Look-ups in named tables: a row name and a column name give one cell, copied from the table.

sadeko:
columns: defi, tis, dud
netap: [-9088, -13921, -57806]
dun: [-24250, -32284, -19047]
kud: [71808, -56787, -10484]
pon: [-13836, 47297, -50681]
pom: [-17689, -31091, -27442]
gufilar: [-14453, -64704, -45601]
dif: [-71011, -89946, -57122]
sir: [69636, -23728, 18330]
dape: [-41741, 88622, -62014]
goni: [26731, -46946, -19147]
nov: [19019, -29672, 1932]
ral: [-15829, -31929, -31800]

pon, tis: 47297
ral, tis: -31929
kud, dud: -10484
dape, dud: -62014
goni, defi: 26731
dun, defi: -24250
pon, dud: -50681
sir, dud: 18330
pom, dud: -27442
dif, defi: -71011
pom, defi: -17689
dape, tis: 88622

Table gel
,ris,dun,pitefu,zurek,fotu,bur
fav,5.88,4.31,4.04,6.82,2.86,9.20
siz,5.98,5.39,3.93,6.38,1.82,9.88
dinazo,5.94,5.44,3.90,6.37,2.14,9.39
zud,5.81,5.19,3.89,6.46,3.31,8.41

What is the pitefu of dinazo in gel?
3.90
What is the bur of zud in gel?
8.41
What is the pitefu of zud in gel?
3.89
What is the ris of siz in gel?
5.98
What is the zurek of siz in gel?
6.38
What is the pitefu of fav in gel?
4.04
What is the fotu of fav in gel?
2.86
What is the dun of dinazo in gel?
5.44
What is the bur of dinazo in gel?
9.39
What is the zurek of zud in gel?
6.46
What is the dun of fav in gel?
4.31
What is the pitefu of siz in gel?
3.93

fudir:
	magis	zera	vonelap	vul	karovi	zigimu	veg	befer	gik	sof
kar	7473	4113	5995	7991	3543	6492	4270	5905	6619	6370
revekod	3004	5318	1558	5936	7040	4197	3475	4962	5568	6773
daz	5583	4935	5343	5816	5093	5317	5072	4871	5243	5273
mil	7309	7439	6399	2240	2936	6518	4439	8588	2608	8015
mafi	4918	5338	4720	5406	4793	5962	4730	6087	4456	5080
des	5371	3920	5584	5351	5104	7629	4857	5402	7182	5595
gubapim	3853	3843	4437	6452	6043	4323	5306	3441	6285	3487
bul	3931	1902	3153	4352	6844	5811	5330	5254	4120	7175
zadomu	6265	6307	5686	3536	3824	5828	4612	7148	3774	6638

What is the zera of daz in fudir?
4935
What is the vonelap of mafi in fudir?
4720
What is the vul of revekod in fudir?
5936
What is the veg of kar in fudir?
4270
What is the veg of gubapim in fudir?
5306
What is the zera of bul in fudir?
1902
What is the zigimu of zadomu in fudir?
5828
What is the magis of kar in fudir?
7473
What is the zera of gubapim in fudir?
3843
What is the zera of mil in fudir?
7439
What is the sof of revekod in fudir?
6773
What is the gik of daz in fudir?
5243
What is the karovi of daz in fudir?
5093
What is the vonelap of zadomu in fudir?
5686
What is the zigimu of daz in fudir?
5317

Table nabigup
,laget,regik,mosav,lopufa
nebo,83,76,47,136
ludodoz,111,69,124,196
sas,107,137,42,164
bulu,124,148,196,101
nemoku,99,46,158,146
zis,85,71,35,114
durag,78,40,61,156
sesi,93,95,22,153
bubipo,82,68,35,116
lus,102,44,150,166
zur,85,60,38,127
fibi,100,107,32,132
dagi,76,38,39,160
daroze,107,103,60,154

What is the laget of lus in nabigup? 102
What is the laget of bulu in nabigup? 124
What is the regik of fibi in nabigup? 107
What is the regik of nemoku in nabigup? 46
What is the regik of lus in nabigup? 44
What is the lopufa of zis in nabigup? 114
What is the lopufa of bulu in nabigup? 101
What is the regik of zis in nabigup? 71
What is the laget of daroze in nabigup? 107
Row with the largest lopufa: ludodoz

petomul =
	firaz	zuf	zus	fizi	mutike	mula	deg	pip	raz
sunoso	127	137	101	134	134	104	101	185	109
fanabu	109	106	108	117	115	108	107	124	103
sop	112	105	119	124	143	123	114	134	102
betibaf	117	122	105	97	90	91	90	130	109
maz	121	117	125	125	133	115	105	156	94
fos	89	79	119	82	95	113	109	48	94
nal	114	119	101	108	107	99	99	129	108
bekadu	137	144	104	143	139	101	99	209	107
fof	121	126	88	99	82	80	91	125	110

What is the zus of fanabu in petomul? 108
What is the fizi of fanabu in petomul? 117
What is the fizi of fos in petomul? 82
What is the zuf of bekadu in petomul? 144
What is the pip of maz in petomul? 156
What is the mula of betibaf in petomul? 91
What is the fizi of sop in petomul? 124

meko.csv
,zef,dos,nir,vuzu,sas,ful
zom,209,81,105,122,61,33
vup,141,104,113,151,81,78
muz,73,78,111,209,60,192
nogapiv,120,87,117,127,99,52
nas,51,99,109,190,64,188
kifefaz,131,89,108,116,86,81
gabolif,113,100,95,131,74,19
lof,30,102,123,238,64,210
gutosez,167,125,123,137,75,76

muz, zef => 73
muz, dos => 78
kifefaz, nir => 108
zom, nir => 105
kifefaz, sas => 86
lof, sas => 64
vup, dos => 104
muz, vuzu => 209
gutosez, dos => 125
nas, sas => 64
vup, nir => 113
gutosez, sas => 75
vup, sas => 81
zom, sas => 61
lof, zef => 30
Row with the largest vuzu: lof

